Here is a tiny trained network, its code and every weight. The questions are about switching its units off for an input and a class, where a switched-off unit gives its printed mean instead of its output.

import numpy as np


def w(rows, s, z=0):
    codes = np.array(rows[::2]) - 128.0
    scale = np.full(codes.shape[1], s)
    scale[-1] = z or s
    return codes * scale


def f(y):
    return y / 2 * (1 + np.tanh(0.7978845608 * (y + 0.044715 * y**3)))


def log_softmax(a):
    a = a - a.max(-1, keepdims=True)
    return a - np.log(np.exp(a).sum(-1, keepdims=True))


def net(x, mask):
    res = np.array(x, float).reshape(1, 6) / 4 @ E
    y = f(res @ A[0][:, :-1].T + A[0][:, -1])
    res = res + np.where(mask, y, B[0][:, -1]) @ B[0][:, :-1]
    return log_softmax(res[-1] @ U[:, :-1].T + U[:, -1])


A, B = {}, {}
E = w([
[141,85,115,105,158,41,124,76],'x0',
[163,113,167,158,217,184,111,213],'x1',
[96,166,14,2,133,102,250,99],'x2',
[53,166,139,139,97,117,167,130],'x3',
[99,144,241,126,181,63,201,49],'x4',
[191,123,187,124,39,203,63,54],'x5',
],0.0094)
A[0] = w([
[54,167,216,207,127,101,72,101,185],'neuron 1',
[152,145,89,88,188,132,111,96,128],'neuron 2',
[131,171,27,122,79,178,148,183,248],'neuron 3',
[93,246,29,156,108,123,157,192,250],'neuron 4',
[159,129,95,122,102,139,111,58,148],'neuron 5',
[150,138,22,2,165,178,164,102,237],'neuron 6',
[198,185,196,186,135,121,94,162,233],'neuron 7',
[154,48,212,243,191,142,88,195,224],'neuron 8',
[76,183,153,79,130,15,138,49,236],'neuron 9',
[200,148,205,153,139,105,105,238,107],'neuron 10',
[106,72,100,161,108,218,56,48,160],'neuron 11',
[153,98,196,154,153,177,124,220,188],'neuron 12',
[194,104,186,139,84,97,23,187,236],'neuron 13',
],0.0084,0.0028)
B[0] = w([
[81,82,119,104,123,87,193,121,200],'neuron 1',
[135,94,202,125,135,196,75,42,153],'neuron 2',
[84,150,130,129,183,108,30,218,213],'neuron 3',
[49,209,148,152,197,173,120,221,211],'neuron 4',
[157,156,167,130,85,117,102,85,165],'neuron 5',
[115,192,208,36,144,182,50,140,240],'neuron 6',
[149,65,78,107,188,79,115,111,196],'neuron 7',
[164,38,54,149,184,161,129,59,247],'neuron 8',
[139,189,31,78,87,101,237,80,228],'neuron 9',
[155,103,83,191,179,201,154,164,189],'neuron 10',
[99,93,131,46,51,61,63,205,186],'neuron 11',
[149,77,83,135,254,200,140,112,200],'neuron 12',
[162,39,93,204,118,102,112,135,215],'neuron 13',
],0.0076,0.014)
U = w([
[138,48,114,138,186,195,132,158,170],'0',
[128,76,138,133,42,59,70,164,1],'1',
[216,202,178,52,119,140,117,61,181],'2',
[61,143,107,102,94,35,254,105,140],'3',
[25,219,139,108,163,199,95,243,132],'4',
],0.0086,0.00043)

Each question gives the input, the list of numbers given to net, and the class t.
The units are the neurons (one row each of A and B). Each row of codes is followed by its name. A weight is (code - 128) times the scale printed after its matrix; where a second scale follows, it is the last column's (A, B and U).
mask holds one flag per neuron, in row order. A switched-off neuron (its flag False) gives its mean, the last column of its row in B, instead of its output. The means were averaged over made-up inputs and are rounded, as every weight is.
A unit's drop is (log p(t) with every unit on - log p(t) with that unit switched off) / (log p(t) with every unit on - log p(t) with every unit switched off).
The circuit of an input: a set's keep is (log p(t) with only the set's units on - log p(t) with every unit switched off) / (log p(t) with every unit on - log p(t) with every unit switched off). Starting from the 12 units with the biggest drops (on a tie, the unit counted first), units are removed one at a time, each time the one whose removal leaves the highest keep (on an exact tie, the one counted first), for as long as the keep stays at least 0.8.
circuit, biggest first: the units of the circuit, biggest drop first
k most important neurons: the k neurons with the biggest drops, biggest first
drop when u is switched off: that unit's drop, to one decimal
input [-4,-7,4,-5,5,0], class 2: most important neuron : [neuron 6]
input [8,-7,-7,-8,8,3], class 3: circuit, biggest first : [neuron 9; neuron 1]
input [8,-4,-1,-7,0,4], class 1: circuit, biggest first : [neuron 11; neuron 12]
input [4,2,3,-7,-8,3], class 4: circuit, biggest first : [neuron 6; neuron 8]
input [6,5,4,-1,5,0], class 2: 2 most important neurons : [neuron 1; neuron 2]
input [8,-5,-3,4,-7,-2], class 1: 2 most important neurons : [neuron 6; neuron 12]
input [8,5,5,-2,7,1], class 2: 4 most important neurons : [neuron 2; neuron 1; neuron 6; neuron 13]
input [6,-3,-5,-8,5,-6], class 3: circuit, biggest first : [neuron 9; neuron 12]
input [1,-5,-8,1,7,4], class 3: 2 most important neurons : [neuron 1; neuron 9]
input [-6,3,5,-7,-2,8], class 4: 2 most important neurons : [neuron 3; neuron 8]
input [7,-2,-8,-2,-5,8], class 1: drop when neuron 13 is switched off : 0.1
input [8,-1,-5,5,1,7], class 1: drop when neuron 11 is switched off : 0.1
input [-5,-7,-5,-8,5,1], class 1: drop when neuron 12 is switched off : 0.2
input [-6,-8,-8,-3,6,-8], class 3: circuit, biggest first : [neuron 1]
input [-3,-6,-2,3,-3,3], class 1: drop when neuron 6 is switched off : 0.2
